In the rows, 128 means zero.
Each row of numbers belongs to one of the things below and depends on some of the facts about them. Some rows are named. Which thing is each other row?

How the things are related:
z_101 σ z_711; z_12 σ z_189; z_133 σ z_335; z_137 σ z_396; z_167 σ z_446; z_181 σ z_3; z_189 σ z_422
z_201 σ z_421; z_215 σ z_33; z_221 σ z_721; z_223 σ z_443; z_233 σ z_271; z_237 σ z_639; z_243 σ z_137
z_247 σ z_101; z_252 σ z_550; z_254 σ z_375; z_260 σ z_466; z_262 σ z_133; z_271 σ z_94; z_273 σ z_317
z_277 σ z_449; z_281 σ z_920; z_282 σ z_117; z_289 σ z_461; z_3 σ z_991; z_303 σ z_400; z_317 σ z_527
z_325 σ z_650; z_328 σ z_851; z_33 σ z_950; z_335 σ z_305; z_348 σ z_948; z_349 σ z_758; z_356 σ z_692
z_357 σ z_899; z_371 σ z_840; z_374 σ z_688; z_375 σ z_845; z_391 σ z_974; z_396 σ z_247; z_400 σ z_12
z_405 σ z_153; z_421 σ z_463; z_428 σ z_473; z_443 σ z_59; z_446 σ z_771; z_449 σ z_223; z_461 σ z_471
z_471 σ z_38; z_514 σ z_215; z_517 σ z_254; z_52 σ z_683; z_527 σ z_608; z_549 σ z_68; z_550 σ z_517
z_560 σ z_901; z_577 σ z_260; z_59 σ z_560; z_604 σ z_537; z_639 σ z_661; z_650 σ z_896; z_661 σ z_828
z_663 σ z_516; z_68 σ z_604; z_683 σ z_872; z_688 σ z_804; z_692 σ z_405; z_693 σ z_936; z_711 σ z_693
z_721 σ z_868; z_723 σ z_855; z_726 σ z_349; z_758 σ z_577; z_798 σ z_200; z_803 σ z_371; z_804 σ z_426
z_815 σ z_549; z_828 σ z_597; z_829 σ z_277; z_83 σ z_243; z_840 σ z_281; z_845 σ z_289; z_851 σ z_726
z_855 σ z_892; z_868 σ z_131; z_872 σ z_374; z_874 σ z_273; z_892 σ z_201; z_896 σ z_357; z_899 σ z_723
z_918 σ z_238; z_920 σ z_518; z_931 σ z_83; z_936 σ z_356; z_94 σ z_348; z_950 σ z_283; z_991 σ z_776
z_101 Δ z_83; z_107 Δ z_335; z_117 Δ z_874; z_12 Δ z_251; z_120 Δ z_251; z_131 Δ z_226; z_133 Δ z_721
z_137 Δ z_251; z_15 Δ z_874; z_152 Δ z_537; z_153 Δ z_251; z_167 Δ z_83; z_180 Δ z_721; z_181 Δ z_950
z_189 Δ z_721; z_2 Δ z_251; z_200 Δ z_83; z_201 Δ z_251; z_221 Δ z_251; z_223 Δ z_181; z_226 Δ z_874
z_233 Δ z_608; z_237 Δ z_83; z_238 Δ z_181; z_243 Δ z_181; z_247 Δ z_251; z_251 Δ z_974; z_254 Δ z_608
z_257 Δ z_402; z_260 Δ z_845; z_262 Δ z_226; z_265 Δ z_721; z_268 Δ z_181; z_271 Δ z_181; z_273 Δ z_845
z_277 Δ z_251; z_281 Δ z_251; z_282 Δ z_845; z_283 Δ z_402; z_285 Δ z_721; z_289 Δ z_83; z_3 Δ z_537
z_303 Δ z_251; z_305 Δ z_251; z_317 Δ z_608; z_321 Δ z_974; z_325 Δ z_537; z_328 Δ z_252; z_33 Δ z_83
z_335 Δ z_252; z_348 Δ z_226; z_349 Δ z_974; z_356 Δ z_874; z_357 Δ z_83; z_371 Δ z_537; z_374 Δ z_608
z_375 Δ z_845; z_38 Δ z_252; z_391 Δ z_537; z_396 Δ z_974; z_400 Δ z_215; z_402 Δ z_950; z_405 Δ z_252
z_421 Δ z_181; z_422 Δ z_721; z_426 Δ z_181; z_428 Δ z_721; z_443 Δ z_461; z_446 Δ z_83; z_449 Δ z_181
z_461 Δ z_215; z_463 Δ z_537; z_466 Δ z_181; z_471 Δ z_251; z_473 Δ z_950; z_514 Δ z_537; z_516 Δ z_950
z_517 Δ z_83; z_518 Δ z_251; z_52 Δ z_721; z_527 Δ z_874; z_537 Δ z_845; z_549 Δ z_215; z_550 Δ z_402
z_555 Δ z_974; z_560 Δ z_215; z_577 Δ z_537; z_59 Δ z_608; z_597 Δ z_252; z_604 Δ z_721; z_608 Δ z_950
z_625 Δ z_226; z_632 Δ z_845; z_639 Δ z_226; z_650 Δ z_555; z_661 Δ z_251; z_663 Δ z_845; z_669 Δ z_181
z_68 Δ z_721; z_683 Δ z_537; z_688 Δ z_608; z_692 Δ z_215; z_693 Δ z_950; z_7 Δ z_181; z_711 Δ z_845
z_712 Δ z_226; z_721 Δ z_845; z_723 Δ z_721; z_726 Δ z_608; z_758 Δ z_252; z_765 Δ z_335; z_771 Δ z_181
z_776 Δ z_402; z_780 Δ z_251; z_788 Δ z_226; z_798 Δ z_83; z_803 Δ z_874; z_804 Δ z_845; z_815 Δ z_845
z_820 Δ z_215; z_828 Δ z_461; z_829 Δ z_83; z_83 Δ z_252; z_840 Δ z_721; z_847 Δ z_83; z_849 Δ z_251
z_851 Δ z_874; z_855 Δ z_874; z_868 Δ z_226; z_872 Δ z_608; z_874 Δ z_252; z_892 Δ z_252; z_896 Δ z_215
z_899 Δ z_950; z_901 Δ z_252; z_911 Δ z_845; z_915 Δ z_608; z_918 Δ z_83; z_920 Δ z_252; z_931 Δ z_252
z_936 Δ z_974; z_94 Δ z_537; z_942 Δ z_402; z_948 Δ z_252; z_991 Δ z_251; z_101 χ 398; z_107 χ 586
z_117 χ 586; z_12 χ 398; z_120 χ 639; z_131 χ 586; z_133 χ 639; z_137 χ 398; z_15 χ 586
z_152 χ 398; z_153 χ 398; z_167 χ 138; z_180 χ 586; z_181 χ 639; z_189 χ 639; z_2 χ 639
z_200 χ 398; z_201 χ 639; z_215 χ 639; z_221 χ 398; z_223 χ 639; z_226 χ 881; z_233 χ 639
z_237 χ 398; z_238 χ 138; z_243 χ 639; z_247 χ 138; z_251 χ 639; z_252 χ 138; z_254 χ 586
z_257 χ 881; z_260 χ 586; z_262 χ 639; z_265 χ 586; z_268 χ 639; z_271 χ 639; z_273 χ 586
z_277 χ 398; z_281 χ 398; z_282 χ 586; z_283 χ 398; z_285 χ 398; z_289 χ 138; z_3 χ 586
z_303 χ 639; z_305 χ 881; z_317 χ 881; z_321 χ 138; z_325 χ 398; z_328 χ 639; z_33 χ 398
z_335 χ 398; z_348 χ 639; z_349 χ 639; z_356 χ 138; z_357 χ 398; z_371 χ 398; z_374 χ 881
z_375 χ 586; z_38 χ 639; z_391 χ 398; z_396 χ 138; z_400 χ 138; z_402 χ 639; z_405 χ 138
z_421 χ 398; z_422 χ 586; z_426 χ 639; z_428 χ 639; z_443 χ 138; z_446 χ 639; z_449 χ 138
z_461 χ 639; z_463 χ 398; z_466 χ 639; z_471 χ 398; z_473 χ 881; z_514 χ 138; z_516 χ 881
z_517 χ 398; z_518 χ 398; z_52 χ 639; z_527 χ 586; z_537 χ 586; z_549 χ 398; z_550 χ 881
z_555 χ 639; z_560 χ 639; z_577 χ 398; z_59 χ 639; z_597 χ 138; z_604 χ 586; z_608 χ 586
z_625 χ 639; z_632 χ 586; z_639 χ 398; z_650 χ 639; z_661 χ 398; z_663 χ 639; z_669 χ 639
z_68 χ 639; z_683 χ 639; z_688 χ 881; z_692 χ 586; z_693 χ 881; z_7 χ 639; z_711 χ 639
z_712 χ 639; z_721 χ 586; z_723 χ 586; z_726 χ 639; z_758 χ 138; z_765 χ 398; z_771 χ 639
z_776 χ 881; z_780 χ 398; z_788 χ 586; z_798 χ 398; z_803 χ 586; z_804 χ 586; z_815 χ 586
z_820 χ 138; z_828 χ 586; z_829 χ 398; z_83 χ 639; z_840 χ 586; z_845 χ 639; z_847 χ 138
z_849 χ 138; z_851 χ 586; z_855 χ 586; z_868 χ 639; z_872 χ 639; z_874 χ 639; z_892 χ 586
z_896 χ 639; z_899 χ 639; z_901 χ 138; z_911 χ 881; z_915 χ 398; z_918 χ 138; z_920 χ 138
z_931 χ 639; z_936 χ 639; z_94 χ 398; z_942 χ 881; z_948 χ 138; z_950 χ 639; z_974 χ 881
z_991 χ 639

Known rows:
[ 92 114 136 122 132 185 133 133 130 106 122 113  77 116 147 183 162 114
 205 194 130  81 174 158 131 110]: z_357
[116 102 127 132 139 133  38  94 150 142 131 103 110 160 159 134 156 127
 177 138 161 151 178 147 108 138]: z_260
[127  79  98 103 112 175  79  82 143 140 158 131  93 112 138  99 114 146
 116  92 172 121 171 153  96  94]: z_466
[145  85 116 139 101  83  50 100 100 115  87  73 150 162 150 150 185  40
 125 105 156 126 159 183 119 129]: z_375
[ 78 128  98 103 116 211  44  47 123 134 125 127 101 136 177 101 156 151
 150 159 159 135 191 138 138 123]: z_758
[148  84 144 123 139 158  68  93 133 125  83  72 117 123 165 151 136 118
 177 117 137 148 175 117  96 138]: z_692
[126 109  96 119 120 126  71  72  70  92 119  79 119 117 162 121 163  65
 112  94 185 113 195 145 128 132]: z_461
[125 119 129 131 139 167  35  49 158 128 122 108  98 166 163 133 149 117
 181 133 132 135 171 138 122 140]: z_851
[137 119  96 123 160 148  92  84 117 132 174 107 102  86 160 108 110 140
 118  72 177 118 207 152 108 105]: z_555
[126  99 136 131 129 128  50 106 138 129 115  93 117 153 155 147 157 114
 173 139 154 142 179 141 105 135]: z_273
[106 109 124 105 110 141  62  98 107 128 117 101 115 145 151 131 159 135
 135 154 166 135 201 131 109 112]: z_52
[ 69  98 102  95 109 204  43  65 129 124 138 128 106 119 158  87 148 138
 140 157 180 141 169 120 122 124]: z_449
[113  86  99 130 153 170 110  79 119 157 147 107  76 111 153 135 135 144
 149 114 120 112 145 193 115  98]: z_765
[143 136 162 137 119 151  94 128 174  85 139 120  94 150 139 184 143 101
 192 168 117  77 191 126 110 124]: z_855
[121 129 125 107 116 176  61  42 120 114 120 104 101 150 152 124 144 128
 128 137 130 116 184 124 121 110]: z_348
[123  68 131 108 153 211 118  74  82 139  43  50  85  88 181 164 145 145
 187 133 105 146 159 131 109 126]: z_101
[126  97 138 132 130 124  51 110 138 131 115  93 116 154 157 147 159 115
 172 140 154 143 181 142 103 137]: z_3
[ 83  78 130 113 136 175 109 113 126 110 143 104  87 107 131 142 148 109
 176 172 145 106 132 138 113 115]: z_421

Rows to name:
No name comes twice in this set of rows, the named rows included.
[131  98 131 128 136 148  56  93 148 126 118  98 116 141 158 140 145 107
 176 124 154 136 175 141 110 135]  z_828
[107 131  95 120 121 184  80  63  86  99 121  99  90 105 185 124 156 116
 133 117 154 110 204 138 130 134]  z_252
[ 58 100 114 120 160 153  61  80 108 153 143  97  89 145 155 123 172 145
 177 183 152 150 150 158 125 126]  z_577
[109 116 148  98  95 170 109 142 148  77 146 129 102 116 125 152 139 109
 161 179 169  80 201 104 108 103]  z_899
[ 87 123 114  99 144 180  39  57 136 139 136 117 128 139 158  92 141 142
 156 151 185 147 193 126 137 112]  z_349
[109 121 111 114 141 156  68  73  99 103 138  96  96 113 167 123 146 118
 146 120 185 127 211 115 119 134]  z_215
[117 110 116 103 107 205  84  73 102 120  86  95 110 107 175 131 144 142
 132 138 131 124 191 127 116 116]  z_405
[163  95 112 140 132 152  75  87 162 149 137 118  95 132 159 139 121 130
 157  82 137 120 177 179 101 114]  z_107
[ 92 109 105 134 171 171  98  65  90 117 138  84  63 108 175 144 159 116
 179 132 140 117 166 155 129 142]  z_335
[129 140  95 151 164 154  82  51 117 137 170 117  55 122 178 121 111 118
 127  75 104 102 171 153  88 108]  z_226
[ 74 109 120 114 186 172  75  75 122 146 136  88 130 113 152 112 146 127
 179 168 152 142 143 152 144 113]  z_277
[123  98 133  92 132 202  91  87  89 123  71  63 140  74 174 124 125 150
 129 132 134 146 188  96 106 113]  z_396
[117 116 115 103 114 184  66  59 121 122 106 110 103 142 162 126 150 130
 149 136 156 124 198 134 126 113]  z_328

Now the same things, written a new way:
Some rows with their names:
[120 135 189 133 165 153 156  86 141  66  91  93  95 181]: z_426
[ 26 143 211 143  67  65 136 122 144 143 161 153 107 168]: z_262
[130 134 160 158 148 114 110 142 170 130  87 108 121 117]: z_892
[111 135 138 121 146 113 124 153 123  71 115 116 125 131]: z_120
[135 136 139 119 147  61 134 124 115  71 116 110 126 116]: z_137
[125 134 191 106 117 173 116 106 147 128  67  97  78 161]: z_537
[123 130 172 125 138 121 104 112 158 139 115  99  98 125]: z_804
[151 106 126 156 113 150  86 163 195 114 100 153 139 172]: z_400
[ 77 119 126 177 123  87 102 154 148 111 129 147 175 128]: z_874
[165 105 132 161 151 167 144 116 141  66  49 109 134 148]: z_473
[157 103 115 177 191 186 132 131 142  26  44 103 172 142]: z_771
[109 136 135 125 145 120 123 154 127  71 115 123 132 140]: z_991
[112 145 216  67  89 135 172 126 131 108  98 119  46 203]: z_305
[ 82 134 161 115 115 131 114  96 126 113 121 116 118 173]: z_68
[129 115 144 138 128 136  84 117 154 135  99 103 123 117]: z_265
[114 143 182  91 132  57 152 107 116  94 139 109  87 155]: z_661
[129 116 131 141 122 120 117 112 134 115 105 108 123 140]: z_911
[ 74 138 215 101  90  80 162 104 126 139 110 130  97 224]: z_335

Name these rows:
No name comes twice in this set of rows, the named rows included.
[118 121 167 127 133 133 100 118 158 140 109 110 109 128]  z_260
[117 132 176 176 109 109 110 147 177 116  74 119 119  97]  z_788
[129 122 144 110 131  80 137 139 117  76 101 126 133 137]  z_780
[122 129 150 150 129  82 136 119 128 102  80 121 148 151]  z_765
[130 115 126 139 126 107 104  96 110  97  89 114 162 139]  z_371
[154  57 156 141  93 246 110 186 198  90  34 191 156 233]  z_238
[160 134 142 107 150 126 144 135 111  45  49 107 130 143]  z_518
[150 173 198 134 109 139 131 102 188 121  95 102  46 188]  z_597
[154 125 160 145  92 192 111 167 185 106  38 152 117 207]  z_901
[ 84  95 137 163 157  91 118 130 157 108 159 134 161 141]  z_181
[109  70 106 167  74 150  74 228 201 160  91 220 202 206]  z_918
[101  97 132 115 115  58 117 164 124 103 141 155 167 134]  z_221

